[128 = 0]

[117 134 130 125  92 122 132  95 155 138 132 119 157 150 159 139 116 157
 113 138 116 151 144 143 131 135 133 119 157 129  72 111 133 134 146 156
 144 109 124 106 108  55 127 137 120 143 131 131  97 113 139  69 109 103
 121 161 125 131 123 126 133 120 134 150 160 117 131 109 121 130 134  85
 128 118 106 132 132 135]  vumiz
[118 120 128 134  94 126 135 102 151 141 152 116 102 143 117 145 103 153
 116 136 122 159 120 125 124 121 153 151 140 133  83 118 135 120 132 143
 129 111 124 109 127  63 115 138 122 153 116 112 117 129 118 101 115  90
 125 163 141 121 131 124 124 116 167 135 185 123 123 128  98 114 123 103
 134 133 124 117 126 121]  kek
[121 193 152 153  88 109 116  65 116 134 110 110 158  91 173 141 122 157
  92 169 124 132 132 146 153 119 132 139 147 118  98 126 106 117 131 161
 147  88 131 110 124  52  78 140 148 148 145 113 115  92 132 112 115 116
 118 180  97 136 128 138 137 114 116 127 168 136 119 140 112 138 148  72
 105  98  87 115 134 129]  vumiz
[122 126 127 129 107 125 124 104 132 133 132 127 142 136 157 144 122 143
 121 134 130 142 143 124 165 127 138 139 129 120  83 138 134 127 128 137
 124  97 137 124 121  91 123 133 120 131 146 137 124 117 123 139 127 112
 130 145 120 152 133 133 143 120 122 136 158 110 135 119 126 120 124 106
 120 124 120 132 135 134]  vumiz
[123 136 133 131  84 123 147  77 123 135 132 102 144 144 186 135 128 152
 123 139 122 144 163 153 154 129 136 134 142 121  82 127 122 133 135 139
 128  93 129 136 112  53 134 128 111 133 133 127 112 114 119 132 111  94
 123 146 128 133 131 131 140 143 126 140 163 129 142 107 119 138 148  96
 123 105 109 144 133 133]  vumiz
[121 133 126 135  93 132 129 115 146 139 133 115 138 160 146 122  86 157
 108 183 137 190 152 137 143 130 153  94 127 129  84 124 135 126 157 151
 118  97 113 110 111  74 126 134 126 143 123 121 108 109 119 116 129  87
 110 169 145 139 120 139 121 107 150 146 159 165  98 125 132 124 124  64
 125  96 117 109 122 104]  zulo
[120 149 133 132  99 120 106  94 128 136 121 117 135 129 167 141 120 157
 116 169 123 167 138 129 140 124 141 128 132 115  86 126 127 114 144 135
 139  94 128  98 119  61  88 125 139 141 131 120 114 100 129 118 120 115
 138 162 112 117 134 132 120 110 133 153 165 115 113 141 121 120 135  85
 125 115 107 114 143 125]  vumiz
[129 123 140 134 101 120 126  91 125 122 150 127 140  79 160 138 149 140
 121 132 130 110 141 149 131  87 133 139 151 130  72 123 115 132 133 135
 140  91 126 121 126  79 101 130 137 135 133 125 141 121 126 135 127 109
 115 154 109 129 122 120 132 118 120 140 164 114 129 133 107 137 129 118
 125 120 109 127 127 134]  vumiz
[128 136 122  99  99 152 137 124 138 127 135 127 118 185 134 128 129 137
 118 129 128 161 148 125 130 113 133 114 120 125  86 135 143 125 138 125
 118 119 116 105 123 110 139 120 117 134 134 152  94 120 125 137 145 106
 128 111 138 134 116 138 116 121 144 148 145 141 129  98 138 125 120 101
 135 139 152 132 126 127]  zulo
[119 145 136 133  80 126 117  73 113 152 131 120 171 160 193 151 121 169
 106 129 121 141 160 154 154 114 156 114 131 117  56 113 100 127 141 136
 139  73 110 104 120  35  88 123 120 152 138 130 113  96 121 140 124  91
 131 165 113 133 126 147 126 117 125 149 185 131 135 113 114 137 150  64
 107 113 104 140 130 124]  vumiz
[133 141 137 142  85 134  83  87 116 126 131 126 115 146 176 150 117 161
 100 141 129 152 153 152 154 112 126 129 124 127  88 126 122 125 136 158
 128  92 126 114 109  73 121 132 107 148 127 127 106 112 137 108 125 101
 126 141 120 120 124 133 137 116 111 145 151 115 131 106 122 112 148  82
 122 111 109 137 135 127]  vumiz
[195 147 151 131 104 122 138 115 122 128 123 142 134  99 153 143 155 112
 148 110 130 112 111 119 144 130 121 135 130 118 108 133 114 124 134 134
 121 155 141 116 128 119 119 131 102 117 121 127 139 128 127 144 127 127
 118 107 106 139 135 138 134 110 115 137 117  97 137 135 122 122 149 162
 130 112 104 136 143 134]  vumiz
[124 139  94  94  76 158 158 122 171 165 170 127 127 249 142 145  66 140
 117  78 133 197 145 124 138 122 138  58 132 131   8 137 146 120 160 119
 104 121  89 102 102  45 174 124  79 160 106 180 113 141 100 124 142  63
 147 101 186 134 122 127 136 113 175 159 190 106 133  95 122 107 107  59
 160 180 148 152 109 108]  zulo
[119 141 147 155  78 109  98  75 102 133 130 139 152  93 181 196 102 141
 101 161 121 113 157 141 152 131 118 143 143 114  89 108 108 115 137 159
 157  89 138 111  88  40  76 156 128 143 130 136 115 118 130 131 124 121
  93 178  93 133 130 147 135 101 136 132 171 119 131 141 109 128 159  92
 106  76  79  78 149 130]  vumiz
[106 152 130 117  85 135 132  87 133 178 147 123 203 186 168 146 119 172
 107 114 125 174 168 139 141 131 124 122 121  87  84 133 131 117 138 138
 140  98 116  99 115  59 148 125 110 148 124 145 101 105 119 124 139  94
 137 147 132 136 140 142 144 107 126 172 181 126 130  96 136 127 133  63
 132 104 110 141 125 121]  zulo
[131 132 130 121  90  99 121 104 128 133 143 132 154 122 166 154 130 141
 119 133 114 119 143 131 146 132 134 133 136 121  69 135 106 121 123 131
 141 115 125 104 117  60 109 136 110 146 139 133 118 114 128 139 110 110
 114 157 114 135 128 133 141 124 130 148 165 117 139 138 124 120 135  97
 126 144  90 152 143 144]  vumiz
[113 138 143 119 106 133 132 117 129 123 149 126 131 162 147 156 108 138
 123 119 113 164 140 113 137 126 125 113 136 131  70 138 123 117 139 129
 138 121 127 125  96  99 148 112 117 144 128 136 106 120 125 129 130 117
 136  91 144 135 138 137 137 120 136 153 167 122 144 109 120 117 123  94
 124 130 130 144 110 112]  zulo
[120 150 142 130  76 114 120  85 120 135 134 140 151 152 182 142 132 158
 108 130 120 150 188 140 134 143 126 121 115 117  77 122 113 133 136 153
 127  88 119 107 115  47 133 118 117 161 122 119  96  89 124 150 142  68
 137 149 120 128 136 144 113 115 120 160 162 117 130 106 123 123 153  89
 119 104 134 148 147 134]  vumiz
[104 117 115 133 141 143 118 156 155 125 136 116 108 172  88  89  72 144
 154 169 127 175 125 125 132 112 138  86 123 129 159 133 150 126 149 128
 116 112 110 133 123 150 136 119 156 133 126 106 133 136  97  63 142 133
 141 143 162 130 132 133 104 135 155 120 130 169 112 144 140 140 117  84
 138 141 157 127 122 112]  zulo
[119 132 122 130 105 140 131 112 157 147 148 124 123 170 142 137 108 169
 108 130 117 160 128 128 139 123 145 113 138 126  70 125 132 116 137 143
 130 124 124 120 128  67 141 127 149 152 140 161 129 134 127 117 124  92
 120 151 139 123 132 127 134 122 146 143 164 116 139 124 118 122 125  90
 140 127 137 127 113 125]  zulo
[118 116 127   4 102 123 118  90 201 140 138 144 139 127 147 148 136 146
 125 116 118 116 172 136 139 129 105 137 120 129  91 136 192 131 141 132
 114  91 136  64 121 122 121 126  98 131 115 138 112 112 128 138 126 107
 114 113 115 128 136 147 136 107 121 139 124  98 142 122 117 125 151 108
 125  98 105 134 149 119]  vumiz
[122 141 119 117  78 129 130 105 136 137 135 140 217 160 162 160 109 159
 109 131 195 155 168 123 143 131 130 116 119 111  81 124 129 127 148 134
 122 102 112 105 118  66 152 114 105 147 116 158 113 101 124 125 141  92
 131 123 127 118 139 142 145 122 132 134 156 117 139 110 126 118 128  76
 126 120 122 146 144 123]  zulo
[121 141 137 125  78 121 123  87 119 149 125 124 139 145 196 143 128 164
 119 134 115 135 159 134 147 131 125 127 121 118  95 137 128 137 150 133
 126  95 119  93 114  70 137 133  77 138 123 140 107 106 126 145 121 111
 124 141 108 135 132 139 126 113 120 154 149 109 146 131 127 129 149  99
 140 112  96 128 139 135]  zulo
[119 128 152 124 106 129 132 116 151 112 142  96 141 144 144 139 118 141
 123 132 124 139 121 127 142 130 134 142 143 118  84 134 131 125 134 135
 130 108 126 110 119  81 113 128 121 129 134 126 116 124 127 122 118 117
 130 140 130 131 124 128 133 119 139 137 166 114 131 128 125 122 118 100
 127 140 112 120 129 133]  vumiz
[120 131 136 138  67 134 132  82 119 135  93 131 148 122 164 144 128 153
 106 151 117 120 158 130 154 119 137 135 136 121 107 131 113 147 131 142
 131  31 131 102 112  66  91 143 122 137 127 124 111 100 128 138 128  99
 115 147 112 128 130 134 123 122 131 153 156 104 138 127 114 138 133  90
  98 104  87 110 137 127]  vumiz
[115 129 144 139 121 109 110  91 118 129 125 110 149  86 122 159 130 123
 120 149 125 111 130 116 134 132 118 146 139 144 123 116 104 122 121 135
 164 127 125 116 139  82  79 131 151 144 147 125 138 115 139 120 108 132
  97 168 111 116 129 103  79 118 125 145 149 120 125 171 102 130 137 135
 118  80  98 110 128 127]  zulo
[110 139 130 135  97 149 142 112 151 145 140 122 159 184 140 124 105 173
 105 141 127 175 148 170 128 126 128 115 128 119  76 127 130 117 138 132
 127 105 120 123 120  75 131 108 134 148 127 141 107 119 125 114 136 102
 132 150 153 133 133 131  99 123 155 131 164 136 124 109 117 128 124  69
 147 124 139 142 127 128]  zulo
